Here is a tiny trained network, its code and every weight. The questions are about switching its units off for an input and a class, where a switched-off unit gives its printed mean instead of its output.

import numpy as np


def w(rows, s, z=0):
    codes = np.array(rows[::2]) - 128.0
    scale = np.full(codes.shape[1], s)
    scale[-1] = z or s
    return codes * scale


def norm(h):
    return h / np.sqrt((h * h).mean(-1, keepdims=True) + 1e-5)


def f(y):
    return np.maximum(y, 0)


def log_softmax(a):
    a = a - a.max(-1, keepdims=True)
    return a - np.log(np.exp(a).sum(-1, keepdims=True))


def net(x, mask):
    res = np.array(x, float).reshape(1, 4) / 4 @ E
    u = 0
    for l in range(3):
        y = f(norm(res) @ A[l][:, :-1].T + A[l][:, -1])
        res = res + np.where(mask[u : u + 6], y, B[l][:, -1]) @ B[l][:, :-1]
        u += 6
    return log_softmax(norm(res)[-1] @ U[:, :-1].T + U[:, -1])


A, B = {}, {}
E = w([
[131,45,152,105,197,101,69,196,103,148],'x0',
[138,181,124,168,63,112,178,255,170,139],'x1',
[123,134,121,119,141,118,126,129,146,128],'x2',
[99,62,145,254,125,139,141,113,212,131],'x3',
],0.0094)
A[0] = w([
[99,78,113,96,129,120,137,159,97,136,3],'0.n0',
[113,59,120,134,153,120,108,178,125,137,10],'0.n1',
[123,49,117,130,153,123,125,10,136,131,99],'0.n2',
[102,98,118,187,136,132,131,131,155,109,34],'0.n3',
[119,63,140,113,161,108,90,84,109,146,35],'0.n4',
[114,100,114,94,155,130,103,28,93,108,146],'0.n5',
],0.014,0.0032)
B[0] = w([
[213,254,61,110,144,169,32,179,242,111,158],'0.n0',
[28,10,200,149,87,67,221,143,95,90,183],'0.n1',
[57,248,134,211,69,110,46,182,60,47,246],'0.n2',
[139,56,126,98,121,136,144,95,190,221,175],'0.n3',
[200,58,23,120,150,219,124,114,140,117,207],'0.n4',
[168,56,190,72,150,86,217,89,182,236,247],'0.n5',
],0.0095,0.013)
A[1] = w([
[104,225,174,219,188,157,41,112,121,123,7],'1.n0',
[148,40,148,136,200,109,38,240,80,158,166],'1.n1',
[63,187,99,91,132,137,149,199,78,7,84],'1.n2',
[68,195,192,133,133,68,118,9,106,183,78],'1.n3',
[220,72,53,78,209,230,180,65,143,54,35],'1.n4',
[39,129,142,194,151,144,59,96,81,14,53],'1.n5',
],0.011,0.0021)
B[1] = w([
[121,175,43,73,32,49,62,138,240,123,168],'1.n0',
[194,121,167,91,146,149,103,157,149,34,254],'1.n1',
[149,153,64,89,189,81,146,165,87,128,192],'1.n2',
[173,95,246,101,149,124,179,144,65,164,225],'1.n3',
[185,111,91,58,83,93,49,65,139,179,208],'1.n4',
[30,204,75,196,183,160,101,113,108,76,186],'1.n5',
],0.013,0.0092)
A[2] = w([
[51,168,44,142,150,68,155,81,56,253,106],'2.n0',
[96,63,72,110,208,198,50,59,87,89,56],'2.n1',
[49,202,174,108,115,100,83,45,117,159,53],'2.n2',
[119,193,114,99,164,134,151,136,69,44,5],'2.n3',
[95,165,86,177,110,174,142,67,151,230,95],'2.n4',
[107,145,126,196,138,167,142,153,141,81,54],'2.n5',
],0.016,0.0025)
B[2] = w([
[114,106,200,245,6,88,173,149,90,173,226],'2.n0',
[58,184,65,158,125,179,181,77,136,171,253],'2.n1',
[98,84,102,141,171,66,18,130,133,74,241],'2.n2',
[130,169,97,164,173,196,107,163,91,130,255],'2.n3',
[137,215,148,82,111,93,152,124,161,98,224],'2.n4',
[124,78,131,104,171,171,135,70,122,141,203],'2.n5',
],0.019,0.0071)
U = w([
[190,96,231,81,120,60,110,71,43,188,200],'0',
[212,131,35,20,136,166,61,43,134,170,201],'1',
[146,178,118,226,58,132,161,183,61,176,255],'2',
[198,166,79,93,212,174,71,216,73,79,53],'3',
[57,132,154,207,89,21,14,84,131,95,65],'4',
[39,107,49,185,166,226,110,53,151,81,135],'5',
[135,196,159,114,70,106,207,91,231,129,36],'6',
[100,9,173,155,138,125,171,185,201,99,90],'7',
],0.012,0.00097)

Each question gives the input, the list of numbers given to net, and the class t.
The units are the neurons (one row each of A and B). Each row of codes is followed by its name. A weight is (code - 128) times the scale printed after its matrix; where a second scale follows, it is the last column's (A, B and U).
mask holds one flag per neuron, layer by layer. A switched-off neuron (its flag False) gives its mean, the last column of its row in B, instead of its output. The means were averaged over made-up inputs and are rounded, as every weight is.
A unit's drop is (log p(t) with every unit on - log p(t) with that unit switched off) / (log p(t) with every unit on - log p(t) with every unit switched off).
The circuit of an input: a set's keep is (log p(t) with only the set's units on - log p(t) with every unit switched off) / (log p(t) with every unit on - log p(t) with every unit switched off). Starting from the 12 units with the biggest drops (on a tie, the unit counted first), units are removed one at a time, each time the one whose removal leaves the highest keep (on an exact tie, the one counted first), for as long as the keep stays at least 0.8.
units of the circuit, in order: the units of the circuit, biggest drop first
unit that matters most: the unit with the biggest drop
k most important neurons: the k neurons with the biggest drops, biggest first
top k neurons in layer l: the k neurons of layer l with the biggest drops, biggest first
drop when u is switched off: that unit's drop, to one decimal
input [6,-7,-8,-4], class 1: most important neuron => 0.n4
input [6,-1,-5,-1], class 1: top 2 neurons in layer 0 => 0.n4, 0.n2
input [0,-3,-7,-4], class 0: 2 most important neurons => 0.n5, 1.n1
input [6,-1,4,-1], class 1: units of the circuit, in order => 0.n4, 1.n4
input [-5,0,8,-5], class 0: units of the circuit, in order => 0.n4, 1.n3
input [-3,5,0,7], class 6: units of the circuit, in order => 2.n4, 1.n1
input [4,-7,2,3], class 5: 2 most important neurons => 0.n2, 0.n4
input [-2,6,-5,1], class 6: 2 most important neurons => 0.n2, 1.n1
input [0,-8,-3,-4], class 0: 4 most important neurons => 0.n5, 0.n2, 1.n1, 1.n3
input [1,-6,5,0], class 1: 3 most important neurons => 0.n4, 0.n5, 0.n1
input [-6,8,3,4], class 6: 3 most important neurons => 0.n2, 1.n1, 2.n4
input [6,1,1,4], class 7: 4 most important neurons => 0.n1, 0.n2, 0.n3, 1.n5
input [1,4,-5,-1], class 3: top 2 neurons in layer 0 => 0.n5, 0.n4
input [6,-8,-1,0], class 1: units of the circuit, in order => 0.n4
input [-1,-7,0,-6], class 0: 2 most important neurons => 0.n5, 1.n1
input [-6,6,0,4], class 6: 3 most important neurons => 0.n2, 1.n1, 2.n4
input [-5,-1,8,4], class 4: 2 most important neurons => 0.n5, 2.n2
input [2,-4,5,-1], class 1: 3 most important neurons => 0.n4, 0.n5, 1.n4
input [-3,-8,1,8], class 4: top 2 neurons in layer 0 => 0.n2, 0.n5
input [1,1,5,5], class 7: unit that matters most => 0.n3
input [7,6,-4,2], class 7: top 2 neurons in layer 0 => 0.n2, 0.n1
input [2,-3,8,3], class 5: drop when 0.n4 is switched off => 1.2
input [8,7,-6,2], class 7: drop when 0.n1 is switched off => 0.7
